Here is a tiny trained network, its code and every weight. The questions are about switching its units off for an input and a target symbol, where a switched-off unit gives its printed mean instead of its output.

import numpy as np


def w(rows, s, z=0):
    codes = np.array(rows[::2]) - 128.0
    scale = np.full(codes.shape[1], s)
    scale[-1] = z or s
    return codes * scale


def norm(h):
    return h / np.sqrt((h * h).mean(-1, keepdims=True) + 1e-5)


def f(y):
    return y / 2 * (1 + np.tanh(0.7978845608 * (y + 0.044715 * y**3)))


def softmax(a):
    e = np.exp(a - a.max(-1, keepdims=True))
    return e / e.sum(-1, keepdims=True)


def log_softmax(a):
    a = a - a.max(-1, keepdims=True)
    return a - np.log(np.exp(a).sum(-1, keepdims=True))


def net(x, mask):
    ids = ['ΓΔΘΛΞΣΦαεζημπω'.index(c) for c in x.split()]
    T = len(ids)
    res = E[ids] + P[:T]
    r = norm(res)
    for j in range(3):
        rows = slice(2 * j, 2 * j + 2)
        q, k, v = (r @ M[0][rows].T for M in (Q, K, V))
        z = softmax(np.where(np.tri(T) > 0, q @ k.T / 2**0.5, -1e9)) @ v
        o = O[0][rows]
        res = res + np.where(mask[j], z, o[:, -1]) @ o[:, :-1]
    y = f(norm(res) @ A[0][:, :-1].T + A[0][:, -1])
    res = res + np.where(mask[3:19], y, B[0][:, -1]) @ B[0][:, :-1]
    return log_softmax(norm(res)[-1] @ U[:, :-1].T + U[:, -1])


Q, K, V, O, A, B = {}, {}, {}, {}, {}, {}
E = w([
[143,171,109,168],'Γ',
[174,161,175,174],'Δ',
[107,82,79,79],'Θ',
[150,100,140,150],'Λ',
[128,162,149,170],'Ξ',
[139,88,106,148],'Σ',
[170,51,63,138],'Φ',
[179,142,73,147],'α',
[141,105,150,127],'ε',
[162,53,68,139],'ζ',
[74,157,69,116],'η',
[111,132,52,135],'μ',
[142,177,85,126],'π',
[236,249,117,118],'ω',
],0.017)
P = w([
[44,171,121,124],'0',
[171,180,175,254],'1',
[122,117,103,69],'2',
[163,133,198,223],'3',
[146,98,124,35],'4',
[155,134,192,227],'5',
[126,94,110,54],'6',
[141,139,192,230],'7',
[112,104,110,64],'8',
[133,140,200,238],'9',
],0.0083)
Q[0] = w([
[105,99,140,41],'h1',
[90,124,90,45],'h1',
[212,120,178,166],'h2',
[140,143,123,30],'h2',
[83,63,89,147],'h3',
[130,139,93,1],'h3',
],0.0092)
K[0] = w([
[172,156,119,111],'h1',
[217,82,103,123],'h1',
[37,107,178,115],'h2',
[204,66,129,94],'h2',
[87,73,246,127],'h3',
[213,126,158,113],'h3',
],0.013)
V[0] = w([
[141,113,58,69],'h1',
[82,184,118,2],'h1',
[123,147,162,85],'h2',
[209,208,111,132],'h2',
[178,170,111,140],'h3',
[160,161,88,122],'h3',
],0.0096)
O[0] = w([
[155,63,64,188,19],'h1',
[34,139,101,134,6],'h1',
[45,185,94,140,57],'h2',
[189,24,106,128,185],'h2',
[118,121,72,169,216],'h3',
[105,191,99,254,210],'h3',
],0.0077,0.0025)
A[0] = w([
[254,73,84,169,133],'n1',
[151,199,160,151,139],'n2',
[189,209,49,79,176],'n3',
[186,76,130,123,113],'n4',
[80,99,90,24,118],'n5',
[183,181,83,160,152],'n6',
[98,79,136,162,19],'n7',
[141,117,52,51,38],'n8',
[114,157,113,181,120],'n9',
[156,185,56,18,152],'n10',
[179,165,137,204,155],'n11',
[76,41,151,80,252],'n12',
[158,156,119,63,192],'n13',
[154,194,192,171,142],'n14',
[108,171,79,134,160],'n15',
[78,170,59,143,14],'n16',
],0.01,0.0024)
B[0] = w([
[95,149,163,104,254],'n1',
[150,122,79,47,176],'n2',
[101,137,234,206,171],'n3',
[116,207,93,95,163],'n4',
[98,14,243,103,143],'n5',
[154,84,202,89,198],'n6',
[212,69,103,166,121],'n7',
[72,129,11,138,139],'n8',
[99,106,153,113,162],'n9',
[115,124,50,235,147],'n10',
[87,75,167,93,225],'n11',
[81,177,247,106,147],'n12',
[150,155,147,161,141],'n13',
[103,95,2,62,196],'n14',
[131,69,213,135,146],'n15',
[208,57,154,111,135],'n16',
],0.0055,0.0092)
U = w([
[163,58,213,145,106],'Γ',
[145,148,115,93,24],'Δ',
[76,113,105,116,43],'Θ',
[167,220,153,39,174],'Λ',
[109,133,96,68,131],'Ξ',
[146,138,99,62,126],'Σ',
[182,111,75,96,133],'Φ',
[199,148,87,180,220],'α',
[2,229,195,137,249],'ε',
[169,108,85,96,58],'ζ',
[7,100,113,175,135],'η',
[103,112,84,151,205],'μ',
[114,142,111,230,193],'π',
[161,176,107,150,128],'ω',
],0.0093,0.0018)

Each question gives the input, a string of symbols that net reads in full, and the target symbol t.
The units are the heads (2 rows each of Q, K, V and O) and the neurons (one row each of A and B). Each row of codes is followed by its name. A weight is (code - 128) times the scale printed after its matrix; where a second scale follows, it is the last column's (O, A, B and U).
mask holds one flag per unit, heads first, then neurons. A switched-off unit (its flag False) gives its mean, the last column of its rows in O or B, instead of its output. The means were averaged over made-up inputs and are rounded, as every weight is.
A unit's drop is (log p(t) with every unit on - log p(t) with that unit switched off) / (log p(t) with every unit on - log p(t) with every unit switched off).
The circuit of an input: a set's keep is (log p(t) with only the set's units on - log p(t) with every unit switched off) / (log p(t) with every unit on - log p(t) with every unit switched off). Starting from the 12 units with the biggest drops (on a tie, the unit counted first), units are removed one at a time, each time the one whose removal leaves the highest keep (on an exact tie, the one counted first), for as long as the keep stays at least 0.8.
circuit, biggest first: the units of the circuit, biggest drop first
most important unit: the unit with the biggest drop
k most important neurons: the k neurons with the biggest drops, biggest first
heads that matter: for each layer, one digit per head in row order, 1 if its drop is at least 0.15 and else 0, layers parted by /
drop when u is switched off: that unit's drop, to one decimal
input ε Λ Γ Γ, target ε: heads that matter	010
input α Λ Γ Γ η, target η: circuit, biggest first	n10, n3
input ε Λ Γ ω, target ε: most important neuron	n3
input Σ η η, target η: circuit, biggest first	n10, n5
input α Θ Λ Γ Γ Ξ π, target π: circuit, biggest first	n3, n10
input η π π Λ α Γ, target η: circuit, biggest first	h1, n11
input Γ Γ Φ Γ Γ ε Γ π, target Γ: heads that matter	001
input η Γ ε Φ Γ ε Λ Γ Γ Ξ, target η: heads that matter	000
input η ε Λ Λ Γ ε ζ Γ ε Ξ, target η: 2 most important neurons	n14, n1
input η Γ π ε ε ε, target η: heads that matter	110
input ζ Γ ε, target ε: 2 most important neurons	n12, n6
input Δ ε Γ π ζ π η Γ α, target α: 2 most important neurons	n14, n3
input ε Γ Θ Γ Γ α, target ε: heads that matter	110
input ε Γ η ζ, target ε: circuit, biggest first	h2
input ε ε Γ ε ζ Γ μ Γ Λ, target Λ: heads that matter	100
input Γ Γ μ Γ μ ζ Σ ε α, target α: heads that matter	100
input η Λ ζ Γ Δ Γ Θ Γ Θ Γ, target η: 2 most important neurons	n14, n11
input Λ Γ Γ η, target Λ: heads that matter	111
input π Γ Γ ε Γ ε Γ Γ Γ, target Γ: heads that matter	001
input ε ω Λ ζ Γ Λ π Φ, target ε: most important unit	h3
input ε ε Λ Γ ζ Ξ ε Γ Γ ε, target ε: heads that matter	110
input Γ ε Γ Φ ε Γ, target Γ: 3 most important neurons	n11, n6, n10
input Λ Γ ε Γ Δ ε α Λ, target Λ: drop when h2 is switched off	0.1
input ε Λ Γ Σ π, target π: drop when n10 is switched off	0.3
input ε Γ ω η Λ Σ Γ π Φ Δ, target ε: drop when h2 is switched off	0.4
input Γ η η Γ α Λ Γ Γ Θ η, target Γ: drop when n14 is switched off	0.2
input Γ η ζ Θ ε Λ η Ξ Λ μ, target Γ: most important neuron	n14
